[[132 117 100 135 108 128 129 120 133 150 132 123 120 140 115]
 [123 124 129 131 137 133 155 118 146 137 127 128 129 115 117]
 [126 117 135 154  98 151 132 102 124 132 129 140 120 136 124]
 [135 133 123 131 114 118 129 110 125 110 130 118 115 112 150]]
->
[[135 133 123 131 114 118 129 110 125 110 130 118 115 112 150]
 [132 117 100 135 108 128 129 120 133 150 132 123 120 140 115]
 [126 117 135 154  98 151 132 102 124 132 129 140 120 136 124]
 [123 124 129 131 137 133 155 118 146 137 127 128 129 115 117]]

[[137 103 128]
 [128 135 131]
 [114 116 108]
 [108 111 142]
 [141 118 142]
 [121 120 125]
 [150 130 103]]
->
[[150 130 103]
 [141 118 142]
 [137 103 128]
 [128 135 131]
 [121 120 125]
 [114 116 108]
 [108 111 142]]

[[126 106]
 [146 131]
 [115 131]
 [132 121]
 [113 143]
 [109 135]
 [133 144]
 [110 137]
 [135 131]
 [142 127]]
->
[[146 131]
 [142 127]
 [135 131]
 [133 144]
 [132 121]
 [126 106]
 [115 131]
 [113 143]
 [110 137]
 [109 135]]

[[110 140 141]
 [103 122 146]
 [116 143 140]
 [137 141 123]
 [142 102 142]
 [119 134 143]
 [144 107 131]
 [114 144 120]]
->
[[144 107 131]
 [142 102 142]
 [137 141 123]
 [119 134 143]
 [116 143 140]
 [114 144 120]
 [110 140 141]
 [103 122 146]]

[[133 131 133 134 126 129]
 [126 136 133 127 130 120]
 [122 118 133 128 124 123]
 [150 126 127 129 128 123]
 [135 144 130 130 123 125]
 [130 134 138 124 123 128]
 [132 132 123 142 129 127]
 [127 128 124 123 144 133]]
->
[[150 126 127 129 128 123]
 [135 144 130 130 123 125]
 [133 131 133 134 126 129]
 [132 132 123 142 129 127]
 [130 134 138 124 123 128]
 [127 128 124 123 144 133]
 [126 136 133 127 130 120]
 [122 118 133 128 124 123]]

[[134 128 116 102]
 [126 109 141 116]
 [128 115 130 140]
 [120 117 128 140]]
->
[[134 128 116 102]
 [128 115 130 140]
 [126 109 141 116]
 [120 117 128 140]]

[[119 149 117]
 [141 127 141]
 [137 123 128]]
->
[[141 127 141]
 [137 123 128]
 [119 149 117]]
---
[[147 129 141 132 126 111 156 109 135]
 [111 123 123 125 121 144 105 142 131]
 [122 123 130 127 121 134 121 132 134]
 [127 134 119 127 139 128 126 131 117]]
->
[[147 129 141 132 126 111 156 109 135]
 [122 123 130 127 121 134 121 132 134]
 [111 123 123 125 121 144 105 142 131]
 [127 134 119 127 139 128 126 131 117]]

[[136 125 133 120 117 131 118 153 122]
 [129 115 110 121 121 117 127 136 103]
 [113 126 113 122 118 114  99 143 113]
 [128 153 142 125 127 140 126 127 153]]
->
[[128 153 142 125 127 140 126 127 153]
 [136 125 133 120 117 131 118 153 122]
 [113 126 113 122 118 114  99 143 113]
 [129 115 110 121 121 117 127 136 103]]

[[128 129 142 137 140 128 145 148 132 128 128 127 128 128 133]
 [138 138 145 155 130 128 127 130 142 130 128 125 145 128 129]
 [127 126 127 127 129 129 129 129 128 127 138 129 128 142 131]]
->
[[138 138 145 155 130 128 127 130 142 130 128 125 145 128 129]
 [128 129 142 137 140 128 145 148 132 128 128 127 128 128 133]
 [127 126 127 127 129 129 129 129 128 127 138 129 128 142 131]]

[[104 148 153 136 147]
 [102 129 115 149 132]
 [149 104 122 107 108]]
->
[[104 148 153 136 147]
 [149 104 122 107 108]
 [102 129 115 149 132]]

[[122 150 124 128 137 118 114 128 121 135 124 122]
 [136 117 114 122 124 144 137 126 101 114 133 112]
 [141 124 147 112 124 134 121 142 114 117 152 125]]
->
[[141 124 147 112 124 134 121 142 114 117 152 125]
 [122 150 124 128 137 118 114 128 121 135 124 122]
 [136 117 114 122 124 144 137 126 101 114 133 112]]

[[136 124 130]
 [151 113 119]
 [131 143 127]
 [134 120 120]]
->
[[136 124 130]
 [131 143 127]
 [134 120 120]
 [151 113 119]]

[[131 128 134 146 124 123 134 117]
 [124 135 124 145 136 120 139 133]
 [114 118 133 127 104 122 124 122]
 [127 141 135 143 129 131 140 139]
 [120 125 146 139 123 142 119 134]
 [120 142 137 115 126 130 120 134]
 [133 144 140 142 131 129 137 128]
 [145 139 125 134 132 127 146 128]
 [118 109 129 128 125 138 115 134]
 [126 144 136 122 129 135 131 143]
 [135 118 126 113 114 132 127 123]]
->
[[120 125 146 139 123 142 119 134]
 [133 144 140 142 131 129 137 128]
 [120 142 137 115 126 130 120 134]
 [126 144 136 122 129 135 131 143]
 [127 141 135 143 129 131 140 139]
 [131 128 134 146 124 123 134 117]
 [114 118 133 127 104 122 124 122]
 [118 109 129 128 125 138 115 134]
 [135 118 126 113 114 132 127 123]
 [145 139 125 134 132 127 146 128]
 [124 135 124 145 136 120 139 133]]
---
[[133 109 126 120 129 127]
 [156 138 143 136 103 154]
 [106 157 126 156 124 110]
 [115 149 109 146 137 122]
 [114 152 108 156 120 131]
 [145  98 146 115 121 151]
 [108 124 141 129 151 113]]
->
[[156 138 143 136 103 154]
 [145  98 146 115 121 151]
 [133 109 126 120 129 127]
 [115 149 109 146 137 122]
 [114 152 108 156 120 131]
 [108 124 141 129 151 113]
 [106 157 126 156 124 110]]

[[103 134]
 [117 113]
 [143 126]]
->
[[143 126]
 [117 113]
 [103 134]]

[[138 118 124 121]
 [124 120 114 126]
 [152 135 122 124]
 [116 140 124 135]
 [130 126 140 112]
 [146 124 142 112]
 [121 154 124 128]]
->
[[152 135 122 124]
 [146 124 142 112]
 [138 118 124 121]
 [130 126 140 112]
 [124 120 114 126]
 [121 154 124 128]
 [116 140 124 135]]

[[123 115 121 144 138 123 134 120]
 [124 107 111 133 135 111 123 139]
 [131 128 120 134 133 128 153 102]
 [108 126 108 128 135 110 119 122]
 [115 150 135 135 135 134 128 111]
 [137 151 141 130 125 137 146 111]
 [113 136 109 124 121 111 116 121]
 [125 120 120 124 115 125 122 130]
 [148 116 124 116 121 131 144 141]
 [127 143 133 112 112 133 121 141]]
->
[[148 116 124 116 121 131 144 141]
 [137 151 141 130 125 137 146 111]
 [131 128 120 134 133 128 153 102]
 [127 143 133 112 112 133 121 141]
 [125 120 120 124 115 125 122 130]
 [124 107 111 133 135 111 123 139]
 [123 115 121 144 138 123 134 120]
 [115 150 135 135 135 134 128 111]
 [113 136 109 124 121 111 116 121]
 [108 126 108 128 135 110 119 122]]

[[129 119 132 122 124 126 131 135 122 123]
 [138 118 125 136 125 134 133 133 135 123]
 [137 116 121 133 117 135 133 123 132 118]
 [150 115 130 143 120 135 133 127 145 122]
 [125 134 140 125 136 125 122 139 126 136]]
->
[[150 115 130 143 120 135 133 127 145 122]
 [138 118 125 136 125 134 133 133 135 123]
 [137 116 121 133 117 135 133 123 132 118]
 [129 119 132 122 124 126 131 135 122 123]
 [125 134 140 125 136 125 122 139 126 136]]

[[144 113 136 140 123 119 108]
 [142 118 143 143 141 111 126]
 [108 123 149 142 131 146 134]
 [125 145 119 117 114 136 143]]
->
[[144 113 136 140 123 119 108]
 [142 118 143 143 141 111 126]
 [125 145 119 117 114 136 143]
 [108 123 149 142 131 146 134]]
